Below are the code and all the weights of a small trained network. Each question names an input and a class and asks about switching units off, where a switched-off unit gives its printed mean instead of its output.

import numpy as np


def w(rows, s, z=0):
    codes = np.array(rows[::2]) - 128.0
    scale = np.full(codes.shape[1], s)
    scale[-1] = z or s
    return codes * scale


def f(y):
    return np.maximum(y, 0)


def log_softmax(a):
    a = a - a.max(-1, keepdims=True)
    return a - np.log(np.exp(a).sum(-1, keepdims=True))


def net(x, mask):
    res = np.array(x, float).reshape(1, 7) / 4 @ E
    y = f(res @ A[0][:, :-1].T + A[0][:, -1])
    res = res + np.where(mask, y, B[0][:, -1]) @ B[0][:, :-1]
    return log_softmax(res[-1] @ U[:, :-1].T + U[:, -1])


A, B = {}, {}
E = w([
[125,128,132,128,129,125,126],'x0',
[167,110,64,16,84,94,77],'x1',
[50,252,76,76,101,111,177],'x2',
[125,128,129,127,130,130,125],'x3',
[122,73,163,65,192,127,184],'x4',
[146,124,109,137,123,126,151],'x5',
[116,123,114,132,133,110,121],'x6',
],0.013)
A[0] = w([
[119,125,165,86,142,86,154,26],'n1',
[178,77,111,10,91,93,101,2],'n2',
[167,69,136,188,95,134,54,204],'n3',
[164,104,157,139,236,159,146,141],'n4',
[140,219,123,37,12,97,109,83],'n5',
[110,83,135,35,174,105,212,165],'n6',
[155,101,104,62,102,121,96,224],'n7',
[73,171,175,230,125,131,173,89],'n8',
[122,177,98,96,89,125,103,76],'n9',
[135,63,179,187,234,135,174,163],'n10',
[72,212,144,109,138,98,193,102],'n11',
],0.011,0.0063)
B[0] = w([
[88,115,62,85,73,185,137,146],'n1',
[139,193,83,233,152,209,79,219],'n2',
[123,152,55,198,142,240,29,224],'n3',
[111,174,156,86,114,90,192,210],'n4',
[123,160,154,67,17,83,112,226],'n5',
[175,129,61,254,200,169,64,226],'n6',
[101,39,187,68,85,132,167,220],'n7',
[139,49,61,213,96,183,4,216],'n8',
[98,104,168,36,140,112,159,173],'n9',
[91,233,190,70,171,15,199,253],'n10',
[170,72,53,177,127,208,65,211],'n11',
],0.0081,0.016)
U = w([
[141,142,104,176,196,172,99,155],'0',
[122,88,103,150,129,171,91,225],'1',
[93,144,149,61,121,8,183,7],'2',
],0.012,0.0011)

Each question gives the input, the list of numbers given to net, and the class t.
The units are the neurons (one row each of A and B). Each row of codes is followed by its name. A weight is (code - 128) times the scale printed after its matrix; where a second scale follows, it is the last column's (A, B and U).
mask holds one flag per neuron, in row order. A switched-off neuron (its flag False) gives its mean, the last column of its row in B, instead of its output. The means were averaged over made-up inputs and are rounded, as every weight is.
A unit's drop is (log p(t) with every unit on - log p(t) with that unit switched off) / (log p(t) with every unit on - log p(t) with every unit switched off).
The circuit of an input: a set's keep is (log p(t) with only the set's units on - log p(t) with every unit switched off) / (log p(t) with every unit on - log p(t) with every unit switched off). Starting from all 11 units, units are removed one at a time, each time the one whose removal leaves the highest keep (on an exact tie, the one counted first), for as long as the keep stays at least 0.8.
circuit, biggest first: the units of the circuit, biggest drop first
top k neurons: the k neurons with the biggest drops, biggest first
drop of u: that unit's drop, to one decimal
input [4,-8,-8,-2,7,-3,1], class 2: circuit, biggest first => n10
input [0,-6,2,0,-3,-8,5], class 1: top 3 neurons => n8, n6, n2
input [2,-7,6,-3,-4,-3,-6], class 1: circuit, biggest first => n8, n10
input [-1,-8,3,7,-4,6,0], class 1: top 2 neurons => n8, n6
input [-1,7,6,-1,0,-4,-1], class 2: top 2 neurons => n5, n3
input [2,8,-6,4,8,-4,7], class 0: top 2 neurons => n2, n6
input [3,-6,3,-4,-1,2,6], class 1: top 4 neurons => n8, n6, n2, n3
input [1,-1,6,1,-8,6,7], class 1: top 2 neurons => n10, n11
input [8,-8,-7,-3,2,-2,5], class 2: top 2 neurons => n10, n4
input [-7,8,-2,0,5,-2,-3], class 0: top 3 neurons => n2, n6, n8
input [1,4,-8,0,2,5,-8], class 0: drop of n2 => 0.1
input [4,-4,-2,0,8,1,-4], class 2: drop of n4 => 0.0
input [-5,-8,-4,4,5,-3,3], class 2: drop of n10 => 0.8
input [3,1,4,-3,-6,-2,4], class 2: top neuron => n3
